Here is a tiny trained network, its code and every weight. The questions are about switching its units off for an input and a class, where a switched-off unit gives its printed mean instead of its output.

import numpy as np


def w(rows, s, z=0):
    codes = np.array(rows[::2]) - 128.0
    scale = np.full(codes.shape[1], s)
    scale[-1] = z or s
    return codes * scale


def norm(h):
    return h / np.sqrt((h * h).mean(-1, keepdims=True) + 1e-5)


def f(y):
    return y / 2 * (1 + np.tanh(0.7978845608 * (y + 0.044715 * y**3)))


def log_softmax(a):
    a = a - a.max(-1, keepdims=True)
    return a - np.log(np.exp(a).sum(-1, keepdims=True))


def net(x, mask):
    res = np.array(x, float).reshape(1, 5) / 4 @ E
    u = 0
    for l in range(2):
        y = f(norm(res) @ A[l][:, :-1].T + A[l][:, -1])
        res = res + np.where(mask[u : u + 8], y, B[l][:, -1]) @ B[l][:, :-1]
        u += 8
    return log_softmax(norm(res)[-1] @ U[:, :-1].T + U[:, -1])


A, B = {}, {}
E = w([
[196,48,89,72,196,138,104,175,82,104,157],'x0',
[253,101,88,113,59,155,221,56,182,131,155],'x1',
[139,143,172,169,206,135,129,43,95,190,212],'x2',
[168,214,59,110,167,39,150,211,171,216,140],'x3',
[181,178,125,193,114,167,147,166,28,118,87],'x4',
],0.00066)
A[0] = w([
[179,142,96,75,94,142,181,104,136,153,177,10],'L0N1',
[215,121,97,97,82,160,221,61,164,150,127,119],'L0N2',
[214,64,80,54,229,167,65,176,91,91,180,54],'L0N3',
[160,206,39,138,160,22,141,188,159,196,160,80],'L0N4',
[149,160,154,167,200,106,102,40,90,185,238,48],'L0N5',
[203,171,138,241,145,142,202,186,7,107,85,81],'L0N6',
[71,56,142,66,165,68,129,100,240,141,171,35],'L0N7',
[42,162,176,106,198,104,71,182,82,129,108,42],'L0N8',
],0.0021,0.0011)
B[0] = w([
[141,150,65,212,145,59,53,176,157,129,106,116],'L0N1',
[101,116,136,180,195,77,52,149,110,95,142,202],'L0N2',
[74,130,132,154,34,43,210,102,85,218,106,202],'L0N3',
[108,116,203,106,138,175,156,90,91,52,134,254],'L0N4',
[130,76,124,141,143,220,166,232,231,176,19,171],'L0N5',
[119,155,63,46,98,154,32,78,176,184,196,174],'L0N6',
[216,252,45,128,66,220,44,128,14,170,145,175],'L0N7',
[224,105,43,232,150,57,80,105,173,82,188,201],'L0N8',
],0.0022,0.0012)
A[1] = w([
[109,117,108,64,61,96,126,189,134,59,71,95],'L1N1',
[153,162,79,113,115,187,50,128,68,175,151,137],'L1N2',
[66,233,177,193,84,139,140,92,212,118,89,49],'L1N3',
[175,243,114,77,191,65,198,200,166,153,136,17],'L1N4',
[253,106,113,118,69,152,237,68,189,109,133,117],'L1N5',
[123,140,79,112,70,124,132,188,144,81,65,2],'L1N6',
[196,104,76,211,164,64,65,122,154,89,153,15],'L1N7',
[132,130,150,104,161,140,141,186,125,146,130,200],'L1N8',
],0.0023,0.0011)
B[1] = w([
[148,151,181,202,230,197,167,116,181,215,135,255],'L1N1',
[186,197,113,68,106,116,67,130,222,117,129,237],'L1N2',
[189,39,55,75,131,56,147,185,44,179,146,223],'L1N3',
[73,13,193,112,65,234,75,28,70,52,119,245],'L1N4',
[14,185,131,152,194,83,40,213,100,109,129,152],'L1N5',
[160,81,118,177,182,179,99,75,165,243,168,122],'L1N6',
[1,103,142,250,123,98,39,174,96,130,94,190],'L1N7',
[128,128,106,206,72,117,170,101,204,85,80,194],'L1N8',
],0.002,0.00069)
U = w([
[65,124,111,253,167,49,14,172,116,67,137,151],'0',
[195,213,77,37,76,178,33,99,164,144,161,151],'1',
[96,83,207,80,115,200,185,70,80,28,126,155],'2',
[163,110,140,194,200,206,198,161,232,216,94,135],'3',
[160,95,79,82,78,10,216,157,51,194,131,136],'4',
[137,201,132,137,116,86,188,150,160,89,108,5],'5',
],0.0057,0.0033)

Each question gives the input, the list of numbers given to net, and the class t.
The units are the neurons (one row each of A and B). Each row of codes is followed by its name. A weight is (code - 128) times the scale printed after its matrix; where a second scale follows, it is the last column's (A, B and U).
mask holds one flag per neuron, layer by layer. A switched-off neuron (its flag False) gives its mean, the last column of its row in B, instead of its output. The means were averaged over made-up inputs and are rounded, as every weight is.
A unit's drop is (log p(t) with every unit on - log p(t) with that unit switched off) / (log p(t) with every unit on - log p(t) with every unit switched off).
The circuit of an input: a set's keep is (log p(t) with only the set's units on - log p(t) with every unit switched off) / (log p(t) with every unit on - log p(t) with every unit switched off). Starting from the 12 units with the biggest drops (on a tie, the unit counted first), units are removed one at a time, each time the one whose removal leaves the highest keep (on an exact tie, the one counted first), for as long as the keep stays at least 0.8.
units of the circuit, in order: the units of the circuit, biggest drop first
unit that matters most: the unit with the biggest drop
k most important neurons: the k neurons with the biggest drops, biggest first
top k neurons in layer l: the k neurons of layer l with the biggest drops, biggest first
input [1,-4,-6,-2,-5], class 3: units of the circuit, in order => [L1N1]
input [8,3,6,8,-4], class 2: units of the circuit, in order => [L1N4, L0N4, L0N8]
input [-6,4,4,5,4], class 4: 3 most important neurons => [L1N3, L0N8, L0N7]
input [-8,-5,1,-2,4], class 4: units of the circuit, in order => [L1N3, L0N2]
input [-6,-7,-8,2,5], class 3: units of the circuit, in order => [L1N1, L0N2, L1N6]
input [1,7,2,6,-2], class 0: units of the circuit, in order => [L1N7, L0N2]
input [-7,1,5,5,-8], class 1: 2 most important neurons => [L0N7, L0N3]
input [7,0,4,-6,6], class 4: units of the circuit, in order => [L0N3, L1N4]
input [-4,8,-8,-8,-5], class 0: 2 most important neurons => [L1N5, L0N4]
input [2,6,2,7,-6], class 2: top 3 neurons in layer 0 => [L0N8, L0N4, L0N6]
input [6,-6,-3,8,-1], class 2: units of the circuit, in order => [L0N4, L1N4, L0N2]
input [8,-4,-2,1,5], class 4: top 2 neurons in layer 0 => [L0N3, L0N7]
input [5,-2,7,0,2], class 3: 2 most important neurons => [L0N5, L1N3]
input [-3,-4,7,-3,5], class 3: 3 most important neurons => [L0N5, L0N7, L1N4]
input [-8,8,4,-4,8], class 0: unit that matters most => L1N5
input [-5,8,6,-8,2], class 0: units of the circuit, in order => [L1N5, L0N4]
input [-7,-6,-3,-2,-3], class 4: top 3 neurons in layer 0 => [L0N2, L0N1, L0N6]
input [2,-2,5,2,6], class 1: 2 most important neurons => [L0N6, L1N1]
input [6,6,5,8,-3], class 2: top 2 neurons in layer 0 => [L0N8, L0N4]
input [8,2,2,3,-3], class 4: units of the circuit, in order => [L0N3]
input [5,4,7,-1,5], class 3: 3 most important neurons => [L0N5, L0N7, L0N8]
input [-5,-4,3,-2,-6], class 1: units of the circuit, in order => [L0N7, L1N2]
input [1,-4,-5,-3,3], class 3: units of the circuit, in order => [L1N1, L0N2]
input [-8,-3,-7,-7,-7], class 4: 3 most important neurons => [L1N3, L0N4, L1N4]
input [-2,1,-8,8,-4], class 2: units of the circuit, in order => [L1N4, L0N4]
input [2,6,-7,8,-2], class 2: units of the circuit, in order => [L1N4, L0N4]
input [-6,-1,-8,1,-3], class 3: 2 most important neurons => [L1N1, L0N3]
input [5,6,-7,3,5], class 3: 2 most important neurons => [L1N1, L0N8]
input [0,-3,-1,-1,-6], class 1: units of the circuit, in order => [L0N7]
input [7,4,5,2,2], class 4: 3 most important neurons => [L0N3, L0N8, L1N1]
